Below are the code and all the weights of a small trained network. Each question names an input and a class and asks about switching units off, where a switched-off unit gives its printed mean instead of its output.

import numpy as np


def w(rows, s, z=0):
    codes = np.array(rows[::2]) - 128.0
    scale = np.full(codes.shape[1], s)
    scale[-1] = z or s
    return codes * scale


def f(y):
    return np.maximum(y, 0)


def log_softmax(a):
    a = a - a.max(-1, keepdims=True)
    return a - np.log(np.exp(a).sum(-1, keepdims=True))


def net(x, mask):
    res = np.array(x, float).reshape(1, 8) / 4 @ E
    y = f(res @ A[0][:, :-1].T + A[0][:, -1])
    res = res + np.where(mask, y, B[0][:, -1]) @ B[0][:, :-1]
    return log_softmax(res[-1] @ U[:, :-1].T + U[:, -1])


A, B = {}, {}
E = w([
[136,200,142,218,39,100,184,88,186],'x0',
[139,66,108,150,58,193,162,214,132],'x1',
[195,148,87,68,116,78,79,179,218],'x2',
[126,127,129,126,129,129,127,129,128],'x3',
[222,179,157,73,91,199,102,98,79],'x4',
[169,148,31,181,182,161,149,126,122],'x5',
[136,122,130,133,124,121,127,128,122],'x6',
[99,142,133,222,117,160,2,140,131],'x7',
],0.0084)
A[0] = w([
[184,168,108,87,125,78,82,191,215,69],'neuron 1',
[87,120,171,175,142,165,173,108,49,23],'neuron 2',
[69,90,220,91,98,114,74,138,123,164],'neuron 3',
[159,193,136,173,106,106,177,92,154,26],'neuron 4',
[167,135,58,103,111,91,80,141,190,15],'neuron 5',
[156,173,140,184,49,105,158,95,150,72],'neuron 6',
[99,70,126,50,214,152,69,140,84,31],'neuron 7',
[174,159,50,158,206,153,138,147,108,150],'neuron 8',
[80,144,225,75,123,77,113,93,133,147],'neuron 9',
[97,123,197,104,70,81,103,119,110,247],'neuron 10',
[84,106,141,155,129,165,175,77,65,48],'neuron 11',
[122,165,45,169,169,186,140,106,96,125],'neuron 12',
[122,59,194,119,58,155,152,223,154,174],'neuron 13',
[140,231,177,92,193,50,80,26,117,108],'neuron 14',
[161,125,124,80,118,115,214,122,101,68],'neuron 15',
[182,135,78,84,104,82,99,190,203,5],'neuron 16',
[136,142,67,154,192,134,136,89,143,177],'neuron 17',
[47,96,112,181,146,53,156,145,195,181],'neuron 18',
[223,231,167,92,102,188,110,73,96,141],'neuron 19',
[116,128,136,216,95,169,7,160,125,47],'neuron 20',
[84,128,136,174,115,183,38,120,112,46],'neuron 21',
[112,134,114,87,135,124,187,125,127,1],'neuron 22',
[115,216,138,171,75,106,175,90,188,9],'neuron 23',
[146,110,125,76,142,134,253,106,129,56],'neuron 24',
[148,68,101,67,230,141,82,169,57,8],'neuron 25',
[58,72,92,165,171,58,155,174,167,55],'neuron 26',
[168,112,123,126,35,217,157,218,112,145],'neuron 27',
[142,86,145,84,109,98,196,135,118,80],'neuron 28',
[91,109,136,148,133,160,171,96,58,90],'neuron 29',
],0.0078,0.004)
B[0] = w([
[115,70,203,169,164,174,154,69,175,220],'neuron 1',
[152,93,229,135,175,155,145,82,196,193],'neuron 2',
[192,153,52,142,66,126,159,93,198,221],'neuron 3',
[110,99,142,142,60,103,130,197,126,181],'neuron 4',
[134,104,189,163,163,137,152,93,165,183],'neuron 5',
[83,95,156,138,80,125,118,213,79,207],'neuron 6',
[77,105,176,192,7,93,158,225,113,223],'neuron 7',
[173,154,95,151,43,126,161,97,153,220],'neuron 8',
[165,148,51,155,85,140,183,107,167,222],'neuron 9',
[164,143,80,118,103,138,172,109,162,229],'neuron 10',
[145,108,184,141,159,144,134,87,171,193],'neuron 11',
[177,145,89,131,68,123,154,85,180,208],'neuron 12',
[140,150,48,186,160,163,170,113,116,234],'neuron 13',
[46,89,50,205,233,183,198,163,56,252],'neuron 14',
[146,178,140,109,171,57,76,150,135,186],'neuron 15',
[107,103,212,161,180,152,159,96,174,199],'neuron 16',
[162,115,77,117,79,141,177,122,160,204],'neuron 17',
[114,117,117,2,124,163,46,96,64,255],'neuron 18',
[101,95,122,21,100,142,28,75,77,247],'neuron 19',
[163,217,138,94,228,24,100,167,132,228],'neuron 20',
[176,190,146,116,180,68,100,162,152,191],'neuron 21',
[131,177,154,125,164,68,89,173,126,149],'neuron 22',
[91,89,179,172,59,95,131,219,81,205],'neuron 23',
[159,216,139,118,204,56,88,175,138,203],'neuron 24',
[107,111,178,181,29,98,132,194,104,228],'neuron 25',
[119,114,126,30,100,142,32,72,80,210],'neuron 26',
[59,88,69,127,205,162,148,118,60,252],'neuron 27',
[161,202,117,129,164,83,82,136,119,180],'neuron 28',
[146,107,176,141,152,156,112,91,213,194],'neuron 29',
],0.0071,0.0075)
U = w([
[91,104,207,171,31,99,138,229,98,101],'0',
[169,249,151,122,210,43,96,165,148,108],'1',
[131,81,254,158,171,190,150,57,207,109],'2',
[125,131,97,122,119,158,136,125,132,248],'3',
[76,107,26,172,198,176,164,135,77,123],'4',
[123,111,127,26,77,164,41,66,77,98],'5',
[197,162,34,146,40,139,174,87,197,96],'6',
],0.009,0.014)

Each question gives the input, the list of numbers given to net, and the class t.
The units are the neurons (one row each of A and B). Each row of codes is followed by its name. A weight is (code - 128) times the scale printed after its matrix; where a second scale follows, it is the last column's (A, B and U).
mask holds one flag per neuron, in row order. A switched-off neuron (its flag False) gives its mean, the last column of its row in B, instead of its output. The means were averaged over made-up inputs and are rounded, as every weight is.
A unit's drop is (log p(t) with every unit on - log p(t) with that unit switched off) / (log p(t) with every unit on - log p(t) with every unit switched off).
The circuit of an input: a set's keep is (log p(t) with only the set's units on - log p(t) with every unit switched off) / (log p(t) with every unit on - log p(t) with every unit switched off). Starting from the 12 units with the biggest drops (on a tie, the unit counted first), units are removed one at a time, each time the one whose removal leaves the highest keep (on an exact tie, the one counted first), for as long as the keep stays at least 0.8.
circuit, biggest first: the units of the circuit, biggest drop first
unit that matters most: the unit with the biggest drop
k most important neurons: the k neurons with the biggest drops, biggest first
input [-5,6,-8,6,-1,-4,3,-7], class 2: unit that matters most : neuron 2
input [-5,4,-3,5,6,0,5,-7], class 1: 3 most important neurons : (neuron 24; neuron 15; neuron 28)
input [3,0,8,-6,5,-4,-4,2], class 2: 2 most important neurons : (neuron 1; neuron 16)
input [-1,7,4,-7,-8,6,-2,-7], class 5: circuit, biggest first : (neuron 26; neuron 18)
input [-4,6,-5,6,5,1,1,-7], class 1: 2 most important neurons : (neuron 24; neuron 15)
input [-3,-3,-3,2,-7,-8,4,-1], class 6: circuit, biggest first : (neuron 3; neuron 9)
input [-8,-5,4,-2,-7,-6,-1,0], class 0: 2 most important neurons : (neuron 7; neuron 25)
input [7,-7,-6,-5,-4,3,-1,5], class 0: 4 most important neurons : (neuron 23; neuron 4; neuron 6; neuron 27)
input [1,-2,-2,5,-7,-6,-6,-5], class 5: 3 most important neurons : (neuron 18; neuron 26; neuron 20)
input [-4,6,5,-2,3,-4,2,-3], class 4: circuit, biggest first : (neuron 27; neuron 13)
input [-6,4,-8,6,-4,4,-1,-4], class 2: 2 most important neurons : (neuron 2; neuron 29)
input [0,1,2,0,4,-2,-3,4], class 1: 3 most important neurons : (neuron 20; neuron 18; neuron 26)
input [3,-3,2,2,-8,6,-3,-4], class 5: circuit, biggest first : (neuron 18; neuron 26)
input [-3,0,5,6,5,7,5,4], class 6: circuit, biggest first : (neuron 8)
input [1,3,-4,-1,8,-1,-7,1], class 5: 2 most important neurons : (neuron 19; neuron 14)
input [0,-5,1,4,-8,-3,-4,-2], class 5: 2 most important neurons : (neuron 18; neuron 26)
input [8,3,4,8,-2,3,0,6], class 0: 2 most important neurons : (neuron 23; neuron 6)
input [-2,1,1,-6,5,2,3,-5], class 1: circuit, biggest first : (neuron 24; neuron 15)
input [-5,2,-1,4,1,-8,-6,-7], class 6: circuit, biggest first : (neuron 3; neuron 9)
input [6,-2,3,-5,0,-3,-8,8], class 1: circuit, biggest first : (neuron 20)
input [-5,-5,-2,-2,-6,-8,5,-5], class 6: circuit, biggest first : (neuron 9; neuron 3)
input [1,3,-1,-6,8,8,-8,8], class 1: 3 most important neurons : (neuron 20; neuron 21; neuron 18)
input [-6,7,8,4,6,1,-3,-4], class 2: circuit, biggest first : (neuron 16; neuron 1)
input [8,-4,-4,-1,1,-6,-2,-8], class 0: 4 most important neurons : (neuron 23; neuron 6; neuron 4; neuron 20)
input [-8,1,-6,-6,-7,7,5,5], class 0: circuit, biggest first : (neuron 7; neuron 25)
